Here is a tiny trained network, its code and every weight. The questions are about switching its units off for an input and a target symbol, where a switched-off unit gives its printed mean instead of its output.

import numpy as np


def w(rows, s, z=0):
    codes = np.array(rows[::2]) - 128.0
    scale = np.full(codes.shape[1], s)
    scale[-1] = z or s
    return codes * scale


def norm(h):
    return h / np.sqrt((h * h).mean(-1, keepdims=True) + 1e-5)


def f(y):
    return y / 2 * (1 + np.tanh(0.7978845608 * (y + 0.044715 * y**3)))


def softmax(a):
    e = np.exp(a - a.max(-1, keepdims=True))
    return e / e.sum(-1, keepdims=True)


def log_softmax(a):
    a = a - a.max(-1, keepdims=True)
    return a - np.log(np.exp(a).sum(-1, keepdims=True))


def net(x, mask):
    ids = ['ΔΨΩβγζηθλμπ'.index(c) for c in x.split()]
    T = len(ids)
    res = E[ids] + P[:T]
    r = norm(res)
    for j in range(2):
        rows = slice(2 * j, 2 * j + 2)
        q, k, v = (r @ M[0][rows].T for M in (Q, K, V))
        z = softmax(np.where(np.tri(T) > 0, q @ k.T / 2**0.5, -1e9)) @ v
        o = O[0][rows]
        res = res + np.where(mask[j], z, o[:, -1]) @ o[:, :-1]
    y = f(norm(res) @ A[0][:, :-1].T + A[0][:, -1])
    res = res + np.where(mask[2:10], y, B[0][:, -1]) @ B[0][:, :-1]
    return log_softmax(norm(res)[-1] @ U[:, :-1].T + U[:, -1])


Q, K, V, O, A, B = {}, {}, {}, {}, {}, {}
E = w([
[135,96,149,95],'Δ',
[164,96,131,109],'Ψ',
[137,113,127,103],'Ω',
[2,165,119,203],'β',
[176,112,142,87],'γ',
[134,114,132,84],'ζ',
[142,118,139,100],'η',
[121,105,120,92],'θ',
[123,120,119,115],'λ',
[175,117,123,98],'μ',
[141,119,122,93],'π',
],0.0084)
P = w([
[92,191,124,255],'0',
[152,83,139,149],'1',
[161,70,132,150],'2',
[160,75,126,148],'3',
[163,56,122,132],'4',
[162,45,124,127],'5',
[166,45,112,122],'6',
[159,40,108,95],'7',
[172,55,107,86],'8',
],0.0022)
Q[0] = w([
[143,254,133,205],'H0',
[86,73,114,107],'H0',
[108,241,122,190],'H1',
[126,64,140,94],'H1',
],0.01)
K[0] = w([
[184,30,110,48],'H0',
[66,167,131,198],'H0',
[192,27,130,1],'H1',
[110,232,96,229],'H1',
],0.0075)
V[0] = w([
[105,103,186,254],'H0',
[122,246,230,87],'H0',
[157,242,28,199],'H1',
[63,111,63,76],'H1',
],0.0049)
O[0] = w([
[52,153,126,11,106],'H0',
[253,38,70,60,83],'H0',
[176,233,64,165,52],'H1',
[15,91,92,240,254],'H1',
],0.0055,0.0022)
A[0] = w([
[124,73,112,61,229],'N0',
[63,93,180,125,249],'N1',
[81,253,21,131,46],'N2',
[234,157,178,77,207],'N3',
[169,100,125,94,102],'N4',
[128,140,146,246,161],'N5',
[212,127,49,116,43],'N6',
[126,106,163,152,40],'N7',
],0.0054,0.0017)
B[0] = w([
[170,169,158,209,247],'N0',
[44,204,72,166,254],'N1',
[110,2,61,73,164],'N2',
[30,180,123,185,180],'N3',
[130,152,181,147,148],'N4',
[71,120,73,63,176],'N5',
[99,160,126,184,134],'N6',
[121,107,136,102,118],'N7',
],0.0047,0.0027)
U = w([
[84,68,216,51,68],'Δ',
[88,218,190,114,76],'Ψ',
[118,161,95,92,38],'Ω',
[114,144,113,115,5],'β',
[160,165,186,158,172],'γ',
[166,22,108,176,205],'ζ',
[190,154,124,55,250],'η',
[9,127,93,202,190],'θ',
[120,109,47,81,65],'λ',
[147,211,124,183,117],'μ',
[176,168,15,207,89],'π',
],0.011,0.0028)

Each question gives the input, a string of symbols that net reads in full, and the target symbol t.
The units are the heads (2 rows each of Q, K, V and O) and the neurons (one row each of A and B). Each row of codes is followed by its name. A weight is (code - 128) times the scale printed after its matrix; where a second scale follows, it is the last column's (O, A, B and U).
mask holds one flag per unit, heads first, then neurons. A switched-off unit (its flag False) gives its mean, the last column of its rows in O or B, instead of its output. The means were averaged over made-up inputs and are rounded, as every weight is.
A unit's drop is (log p(t) with every unit on - log p(t) with that unit switched off) / (log p(t) with every unit on - log p(t) with every unit switched off).
The circuit of an input: a set's keep is (log p(t) with only the set's units on - log p(t) with every unit switched off) / (log p(t) with every unit on - log p(t) with every unit switched off). Starting from all 10 units, units are removed one at a time, each time the one whose removal leaves the highest keep (on an exact tie, the one counted first), for as long as the keep stays at least 0.8.
units of the circuit, in order: the units of the circuit, biggest drop first
unit that matters most: the unit with the biggest drop
top k neurons: the k neurons with the biggest drops, biggest first
which heads matter: for each layer, one digit per head in row order, 1 if its drop is at least 0.15 and else 0, layers parted by /
drop when u is switched off: that unit's drop, to one decimal
input μ Ω γ Δ Ψ, target μ: units of the circuit, in order : H1, N3
input μ γ θ θ Ψ θ θ Δ ζ, target μ: unit that matters most : H1
input θ Ψ ζ γ γ, target θ: which heads matter : 00
input Ψ θ θ θ, target Ψ: which heads matter : 01
input λ η θ γ θ θ, target λ: units of the circuit, in order : H1, N2, H0
input Ψ θ ζ π ζ, target Ψ: which heads matter : 01
input π Δ η Ω ζ η, target π: which heads matter : 01
input λ θ Δ θ π, target λ: which heads matter : 11
input Ψ θ Ω θ λ, target Ψ: units of the circuit, in order : H1, H0
input γ θ Ω Δ θ Δ θ π, target γ: which heads matter : 01
input π θ θ ζ θ θ Δ θ, target π: which heads matter : 11
input λ ζ Δ η, target λ: units of the circuit, in order : H1, N2, H0
input γ π θ θ ζ Δ, target γ: which heads matter : 01
input π θ θ π, target π: units of the circuit, in order : H1
input Δ ζ Ω Ψ ζ ζ θ Δ Ψ, target Δ: which heads matter : 01
input μ Ψ ζ θ Ψ η θ θ, target μ: which heads matter : 01
input ζ η θ η, target ζ: which heads matter : 10
input β γ Ψ θ θ θ, target λ: units of the circuit, in order : H1, H0
input ζ ζ Δ θ β θ Δ μ, target π: top 3 neurons : N0, N1, N6
input η θ π θ θ ζ η, target η: units of the circuit, in order : H1
input θ ζ θ Δ θ θ β θ Ψ, target μ: top 2 neurons : N0, N5
input μ Ψ π ζ ζ β γ Δ Δ, target Ψ: top 3 neurons : N0, N2, N5
input Δ Δ ζ θ μ π, target Δ: drop when H1 is switched off : 1.4
input Δ ζ Δ ζ, target Δ: drop when H1 is switched off : 1.1
input Δ π Ψ θ, target Δ: drop when H0 is switched off : 0.0
input Ψ Ψ λ θ θ γ θ, target Ψ: drop when H1 is switched off : 0.5
input β ζ ζ θ θ θ μ, target π: top 2 neurons : N6, N3
